Below are the code and all the weights of a small trained network. Each question names an input and a target symbol and asks about switching units off, where a switched-off unit gives its printed mean instead of its output.

import numpy as np


def w(rows, s, z=0):
    codes = np.array(rows[::2]) - 128.0
    scale = np.full(codes.shape[1], s)
    scale[-1] = z or s
    return codes * scale


def norm(h):
    return h / np.sqrt((h * h).mean(-1, keepdims=True) + 1e-5)


def f(y):
    return y / 2 * (1 + np.tanh(0.7978845608 * (y + 0.044715 * y**3)))


def softmax(a):
    e = np.exp(a - a.max(-1, keepdims=True))
    return e / e.sum(-1, keepdims=True)


def log_softmax(a):
    a = a - a.max(-1, keepdims=True)
    return a - np.log(np.exp(a).sum(-1, keepdims=True))


def net(x, mask):
    ids = ['ΛΦαβγδεζημξπτψ'.index(c) for c in x.split()]
    T = len(ids)
    res = E[ids] + P[:T]
    u = 0
    for l in range(2):
        r = norm(res)
        for j in range(3):
            rows = slice(3 * j, 3 * j + 3)
            q, k, v = (r @ M[l][rows].T for M in (Q, K, V))
            z = softmax(np.where(np.tri(T) > 0, q @ k.T / 3**0.5, -1e9)) @ v
            o = O[l][rows]
            res = res + np.where(mask[u + j], z, o[:, -1]) @ o[:, :-1]
        u += 3
        y = f(norm(res) @ A[l][:, :-1].T + A[l][:, -1])
        res = res + np.where(mask[u : u + 4], y, B[l][:, -1]) @ B[l][:, :-1]
        u += 4
    return log_softmax(norm(res)[-1] @ U[:, :-1].T + U[:, -1])


Q, K, V, O, A, B = {}, {}, {}, {}, {}, {}
E = w([
[155,188,235,170,88,134],'Λ',
[86,190,194,131,131,34],'Φ',
[144,94,221,168,149,42],'α',
[177,75,221,38,141,90],'β',
[82,108,122,86,199,113],'γ',
[137,143,132,200,163,188],'δ',
[82,77,250,91,129,222],'ε',
[56,165,154,147,165,110],'ζ',
[134,113,150,134,104,103],'η',
[83,176,119,121,146,158],'μ',
[159,58,142,101,131,190],'ξ',
[177,151,114,127,129,133],'π',
[202,217,166,83,184,105],'τ',
[131,146,162,32,89,136],'ψ',
],0.017)
P = w([
[113,141,84,123,100,117],'0',
[188,212,147,1,182,132],'1',
[166,176,112,33,194,97],'2',
[153,161,124,58,187,125],'3',
[144,163,140,72,178,139],'4',
[131,160,141,81,171,146],'5',
[120,162,159,89,163,146],'6',
[122,151,179,92,147,165],'7',
[110,159,181,98,140,156],'8',
[97,152,190,106,128,155],'9',
[119,177,197,84,145,155],'10',
],0.0079)
Q[0] = w([
[151,117,2,183,115,58],'L0H1',
[113,140,163,146,124,117],'L0H1',
[93,120,203,108,131,171],'L0H1',
[168,204,169,116,160,151],'L0H2',
[110,101,57,130,91,123],'L0H2',
[167,130,129,160,117,153],'L0H2',
[144,79,67,157,78,102],'L0H3',
[131,100,176,114,83,134],'L0H3',
[144,143,61,148,98,102],'L0H3',
],0.0091)
K[0] = w([
[180,202,212,80,255,114],'L0H1',
[67,153,116,91,73,178],'L0H1',
[58,91,49,163,20,138],'L0H1',
[109,11,116,186,56,97],'L0H2',
[176,126,127,48,215,161],'L0H2',
[52,111,121,158,161,149],'L0H2',
[128,57,112,69,186,153],'L0H3',
[89,89,144,195,122,113],'L0H3',
[173,48,106,78,148,80],'L0H3',
],0.0066)
V[0] = w([
[91,124,105,159,208,206],'L0H1',
[219,193,199,125,217,114],'L0H1',
[192,77,82,205,192,49],'L0H1',
[64,137,158,67,3,177],'L0H2',
[88,89,185,164,75,37],'L0H2',
[90,4,43,182,23,95],'L0H2',
[188,79,82,87,156,87],'L0H3',
[62,41,188,162,238,158],'L0H3',
[71,95,117,17,147,118],'L0H3',
],0.0067)
O[0] = w([
[164,187,113,96,164,57,120],'L0H1',
[191,219,147,102,168,201,183],'L0H1',
[89,166,253,101,95,141,55],'L0H1',
[114,120,99,226,110,111,136],'L0H2',
[60,75,133,121,78,218,157],'L0H2',
[67,129,235,156,64,113,2],'L0H2',
[68,113,170,79,63,177,94],'L0H3',
[112,132,147,100,248,94,141],'L0H3',
[65,54,119,147,115,124,140],'L0H3',
],0.0067,0.0077)
A[0] = w([
[65,119,103,86,91,100,47],'L0N1',
[177,65,172,46,88,147,62],'L0N2',
[254,95,169,114,78,101,56],'L0N3',
[131,116,185,188,180,60,4],'L0N4',
],0.0076,0.0014)
B[0] = w([
[141,142,254,50,90,79,75],'L0N1',
[223,150,74,160,126,31,253],'L0N2',
[82,175,45,236,111,49,240],'L0N3',
[122,175,107,164,153,219,192],'L0N4',
],0.0063,0.0016)
Q[1] = w([
[148,72,147,138,134,123],'L1H1',
[125,134,114,127,162,129],'L1H1',
[71,96,107,139,124,101],'L1H1',
[48,92,150,158,3,85],'L1H2',
[100,101,95,90,138,192],'L1H2',
[92,100,104,140,29,123],'L1H2',
[129,131,151,155,111,173],'L1H3',
[138,86,150,127,105,109],'L1H3',
[144,109,119,123,108,145],'L1H3',
],0.013)
K[1] = w([
[111,168,109,132,110,133],'L1H1',
[143,138,145,138,228,139],'L1H1',
[180,178,180,124,66,169],'L1H1',
[254,185,124,57,240,173],'L1H2',
[137,131,171,141,125,72],'L1H2',
[184,198,173,56,248,113],'L1H2',
[110,116,98,80,164,93],'L1H3',
[62,185,131,118,175,151],'L1H3',
[105,136,136,123,123,89],'L1H3',
],0.0091)
V[1] = w([
[184,76,133,133,116,133],'L1H1',
[189,153,126,111,154,76],'L1H1',
[132,95,124,251,137,145],'L1H1',
[59,122,158,120,134,152],'L1H2',
[166,94,177,119,115,149],'L1H2',
[154,115,121,93,166,180],'L1H2',
[147,97,102,76,139,218],'L1H3',
[136,108,87,91,150,51],'L1H3',
[84,188,99,133,134,133],'L1H3',
],0.012)
O[1] = w([
[254,84,206,171,97,95,130],'L1H1',
[69,105,198,186,68,156,255],'L1H1',
[155,64,152,21,177,183,75],'L1H1',
[79,167,104,138,223,167,123],'L1H2',
[174,154,177,84,189,44,98],'L1H2',
[65,116,100,28,120,100,128],'L1H2',
[196,139,107,55,22,51,206],'L1H3',
[45,97,171,141,155,56,200],'L1H3',
[32,230,163,59,102,176,129],'L1H3',
],0.0063,0.0058)
A[1] = w([
[176,178,1,193,148,26,111],'L1N1',
[77,106,145,71,102,71,255],'L1N2',
[127,142,53,47,105,182,93],'L1N3',
[152,139,127,64,161,155,110],'L1N4',
],0.0079,0.005)
B[1] = w([
[98,205,51,174,136,44,253],'L1N1',
[42,48,196,104,41,123,205],'L1N2',
[98,128,49,33,86,254,162],'L1N3',
[170,54,117,78,72,76,159],'L1N4',
],0.0072,0.0051)
U = w([
[178,88,151,131,104,23,63],'Λ',
[128,144,107,88,2,104,132],'Φ',
[168,171,92,181,179,204,61],'α',
[54,141,69,151,111,189,127],'β',
[147,153,156,193,38,160,173],'γ',
[44,150,96,135,155,112,87],'δ',
[174,159,96,140,52,155,143],'ε',
[81,95,80,62,196,98,98],'ζ',
[146,92,195,205,179,66,78],'η',
[179,52,52,147,125,99,177],'μ',
[105,80,74,198,52,118,190],'ξ',
[181,202,166,55,178,99,100],'π',
[60,199,177,114,105,90,99],'τ',
[136,87,192,94,131,175,254],'ψ',
],0.011,0.0053)

Each question gives the input, a string of symbols that net reads in full, and the target symbol t.
The units are the heads (3 rows each of Q, K, V and O) and the neurons (one row each of A and B). Each row of codes is followed by its name. A weight is (code - 128) times the scale printed after its matrix; where a second scale follows, it is the last column's (O, A, B and U).
mask holds one flag per unit, layer by layer, with each layer's heads first. A switched-off unit (its flag False) gives its mean, the last column of its rows in O or B, instead of its output. The means were averaged over made-up inputs and are rounded, as every weight is.
A unit's drop is (log p(t) with every unit on - log p(t) with that unit switched off) / (log p(t) with every unit on - log p(t) with every unit switched off).
The circuit of an input: a set's keep is (log p(t) with only the set's units on - log p(t) with every unit switched off) / (log p(t) with every unit on - log p(t) with every unit switched off). Starting from the 12 units with the biggest drops (on a tie, the unit counted first), units are removed one at a time, each time the one whose removal leaves the highest keep (on an exact tie, the one counted first), for as long as the keep stays at least 0.8.
units of the circuit, in order: the units of the circuit, biggest drop first
top k neurons in layer l: the k neurons of layer l with the biggest drops, biggest first
which heads matter: for each layer, one digit per head in row order, 1 if its drop is at least 0.15 and else 0, layers parted by /
input α α γ, target π: units of the circuit, in order -> [L0H1, L1H2]
input Φ μ ξ, target α: units of the circuit, in order -> [L1H2, L0H2, L0H1]
input ξ δ Φ α ξ ξ β, target η: units of the circuit, in order -> [L0H2, L0H1, L1H3, L0N3]
input ψ ε γ, target μ: units of the circuit, in order -> [L0H2, L1H2]
input ψ ξ ε δ, target μ: units of the circuit, in order -> [L0H1, L1H3]
input ψ π α Λ γ Λ δ δ α η, target μ: which heads matter -> 101 / 100
input α ζ δ, target π: units of the circuit, in order -> [L1H2, L0H1]
input π α η τ ψ ψ π γ δ, target γ: top 3 neurons in layer 0 -> [L0N3, L0N2, L0N4]
input Φ γ π β δ δ ξ, target α: which heads matter -> 000 / 010
input π η β ε, target γ: units of the circuit, in order -> [L0H3, L1H1]
input ε μ γ Φ ε ξ, target ζ: which heads matter -> 011 / 010
input π Φ ψ α η η, target γ: units of the circuit, in order -> [L0H1, L1H1]
input η α ψ δ η ψ ψ, target ψ: units of the circuit, in order -> [L0H2, L0H1, L1N1, L1H1]
input δ Φ ξ η ψ, target τ: which heads matter -> 110 / 101
input π ψ ξ ξ ψ μ, target γ: which heads matter -> 011 / 110
input ψ α μ α, target μ: which heads matter -> 111 / 100
input μ ξ μ η ε π γ α, target ξ: which heads matter -> 000 / 010
input β α η Λ α ζ δ ζ, target π: units of the circuit, in order -> [L0H1, L1H2, L0H2]
input α μ ζ τ ε α μ ξ η Λ π, target π: units of the circuit, in order -> [L1H2, L0H1]
input Φ ξ α Φ τ ψ π π ε, target α: units of the circuit, in order -> [L1H2, L0H2, L0H1, L1N2]
input α α α β τ ψ β δ β ε, target π: which heads matter -> 111 / 010
input ε τ α, target ζ: top neuron in layer 0 -> [L0N4]
input ψ ξ ε ψ, target μ: which heads matter -> 110 / 100
input ξ ξ τ ξ ψ γ ε δ, target η: top 2 neurons in layer 0 -> [L0N2, L0N3]
